Below are the code and all the weights of a small trained network. Each question names an input and a class and asks about switching units off, where a switched-off unit gives its printed mean instead of its output.

import numpy as np


def w(rows, s, z=0):
    codes = np.array(rows[::2]) - 128.0
    scale = np.full(codes.shape[1], s)
    scale[-1] = z or s
    return codes * scale


def f(y):
    return y / 2 * (1 + np.tanh(0.7978845608 * (y + 0.044715 * y**3)))


def log_softmax(a):
    a = a - a.max(-1, keepdims=True)
    return a - np.log(np.exp(a).sum(-1, keepdims=True))


def net(x, mask):
    res = np.array(x, float).reshape(1, 8) / 4 @ E
    y = f(res @ A[0][:, :-1].T + A[0][:, -1])
    res = res + np.where(mask, y, B[0][:, -1]) @ B[0][:, :-1]
    return log_softmax(res[-1] @ U[:, :-1].T + U[:, -1])


A, B = {}, {}
E = w([
[178,57,41,197,124,216,209,125,177,156,122,71],'x0',
[152,150,168,114,135,113,106,143,125,147,192,85],'x1',
[236,132,151,130,149,113,180,219,150,240,107,94],'x2',
[190,83,185,140,89,36,92,195,208,142,150,167],'x3',
[141,222,144,34,114,110,130,208,52,213,27,124],'x4',
[126,189,116,88,157,198,161,97,52,164,151,44],'x5',
[93,102,87,47,2,177,43,122,163,107,128,52],'x6',
[75,170,143,122,201,99,130,100,83,90,61,214],'x7',
],0.0055)
A[0] = w([
[72,107,97,94,126,168,93,61,138,76,106,153,235],'N1',
[206,137,140,185,211,98,200,144,116,175,122,168,245],'N2',
[37,187,51,102,161,214,166,25,27,72,73,136,134],'N3',
[92,110,173,132,117,62,85,113,151,71,166,195,183],'N4',
[134,221,203,79,197,99,140,140,35,185,123,113,132],'N5',
[214,47,95,215,202,103,218,148,203,172,133,173,158],'N6',
[146,195,163,105,171,76,120,169,63,158,124,138,158],'N7',
[187,113,103,92,67,203,149,155,157,173,181,12,187],'N8',
[121,247,196,61,168,70,122,157,52,166,91,159,180],'N9',
[177,160,155,97,85,44,84,202,125,170,42,164,229],'N10',
[85,54,159,169,110,63,55,56,200,48,206,202,146],'N11',
[83,135,72,103,133,228,155,54,77,87,112,62,225],'N12',
[120,141,143,71,61,67,72,200,129,162,54,151,126],'N13',
[108,211,166,100,180,112,141,97,31,121,140,171,245],'N14',
[165,63,93,105,49,187,106,140,159,166,179,3,229],'N15',
[126,125,122,51,28,86,79,213,177,164,37,133,194],'N16',
[119,125,166,100,99,24,76,115,166,92,106,188,252],'N17',
],0.0059,0.0027)
B[0] = w([
[79,49,104,167,111,166,82,71,132,84,129,147,202],'N1',
[163,110,159,183,210,96,180,213,149,182,93,113,225],'N2',
[41,87,50,155,253,210,40,42,35,132,36,93,253],'N3',
[111,104,184,103,109,65,80,125,147,67,182,165,196],'N4',
[176,215,159,107,190,49,98,167,36,217,155,50,229],'N5',
[181,54,142,240,220,126,218,184,203,136,84,170,226],'N6',
[165,176,175,84,146,73,115,210,77,150,123,102,199],'N7',
[214,196,48,194,63,187,173,118,195,229,208,37,245],'N8',
[124,225,209,30,156,52,49,194,37,188,115,102,245],'N9',
[100,105,187,43,76,145,150,205,127,180,57,209,220],'N10',
[74,81,188,185,105,47,99,59,200,28,232,161,237],'N11',
[107,129,29,194,151,205,57,43,108,110,79,51,237],'N12',
[69,104,104,48,41,141,84,179,113,174,63,185,186],'N13',
[108,161,131,135,194,66,56,91,72,108,147,83,227],'N14',
[218,191,69,164,20,192,131,32,215,176,214,68,254],'N15',
[111,99,73,53,25,176,110,167,159,179,84,201,205],'N16',
[89,94,182,78,74,88,69,148,134,72,143,204,210],'N17',
],0.0062,0.0072)
U = w([
[52,103,37,150,210,216,76,34,62,99,39,105,32],'0',
[202,47,138,214,219,111,247,186,193,150,83,171,230],'1',
[161,231,190,80,195,42,108,170,43,179,126,92,8],'2',
[87,82,183,139,93,37,89,78,179,1,236,192,155],'3',
[111,105,128,41,35,141,113,179,135,169,43,218,34],'4',
[228,177,58,160,43,198,158,84,203,192,223,40,249],'5',
],0.0074,0.0016)

Each question gives the input, the list of numbers given to net, and the class t.
The units are the neurons (one row each of A and B). Each row of codes is followed by its name. A weight is (code - 128) times the scale printed after its matrix; where a second scale follows, it is the last column's (A, B and U).
mask holds one flag per neuron, in row order. A switched-off neuron (its flag False) gives its mean, the last column of its row in B, instead of its output. The means were averaged over made-up inputs and are rounded, as every weight is.
A unit's drop is (log p(t) with every unit on - log p(t) with that unit switched off) / (log p(t) with every unit on - log p(t) with every unit switched off).
The circuit of an input: a set's keep is (log p(t) with only the set's units on - log p(t) with every unit switched off) / (log p(t) with every unit on - log p(t) with every unit switched off). Starting from the 12 units with the biggest drops (on a tie, the unit counted first), units are removed one at a time, each time the one whose removal leaves the highest keep (on an exact tie, the one counted first), for as long as the keep stays at least 0.8.
units of the circuit, in order: the units of the circuit, biggest drop first
top k neurons: the k neurons with the biggest drops, biggest first
drop of u: that unit's drop, to one decimal
input [-6,3,-8,2,6,-6,5,7], class 4: top 3 neurons -> (N13 N16 N10)
input [-3,-1,-2,8,-3,4,-6,5], class 3: units of the circuit, in order -> (N11)
input [5,-1,2,3,5,3,4,5], class 4: units of the circuit, in order -> (N16 N10)
input [1,5,6,7,7,1,1,1], class 4: top 3 neurons -> (N16 N10 N13)
input [-4,8,-6,2,6,-8,-2,2], class 4: top 2 neurons -> (N10 N13)
input [2,-3,6,-4,1,-8,2,0], class 1: top 2 neurons -> (N6 N9)
input [1,1,-8,2,0,5,-5,-5], class 0: top 2 neurons -> (N8 N15)
input [-5,8,-1,-7,-2,6,2,-3], class 0: top 2 neurons -> (N3 N12)
input [3,7,7,-5,-7,-4,-4,-5], class 1: top 2 neurons -> (N6 N2)
input [2,2,3,-7,-6,-8,1,5], class 3: top 2 neurons -> (N11 N8)
input [2,-1,6,3,-6,-3,-2,-7], class 1: top 3 neurons -> (N6 N2 N12)
input [-4,1,7,-2,-7,-8,-3,-8], class 1: drop of N6 -> 1.4
input [-2,-8,5,6,-2,5,-4,3], class 1: drop of N2 -> 0.3
input [0,-3,-4,-7,7,-8,-8,8], class 2: units of the circuit, in order -> (N9)
input [8,6,-5,2,5,-4,-1,4], class 1: drop of N9 -> 0.2
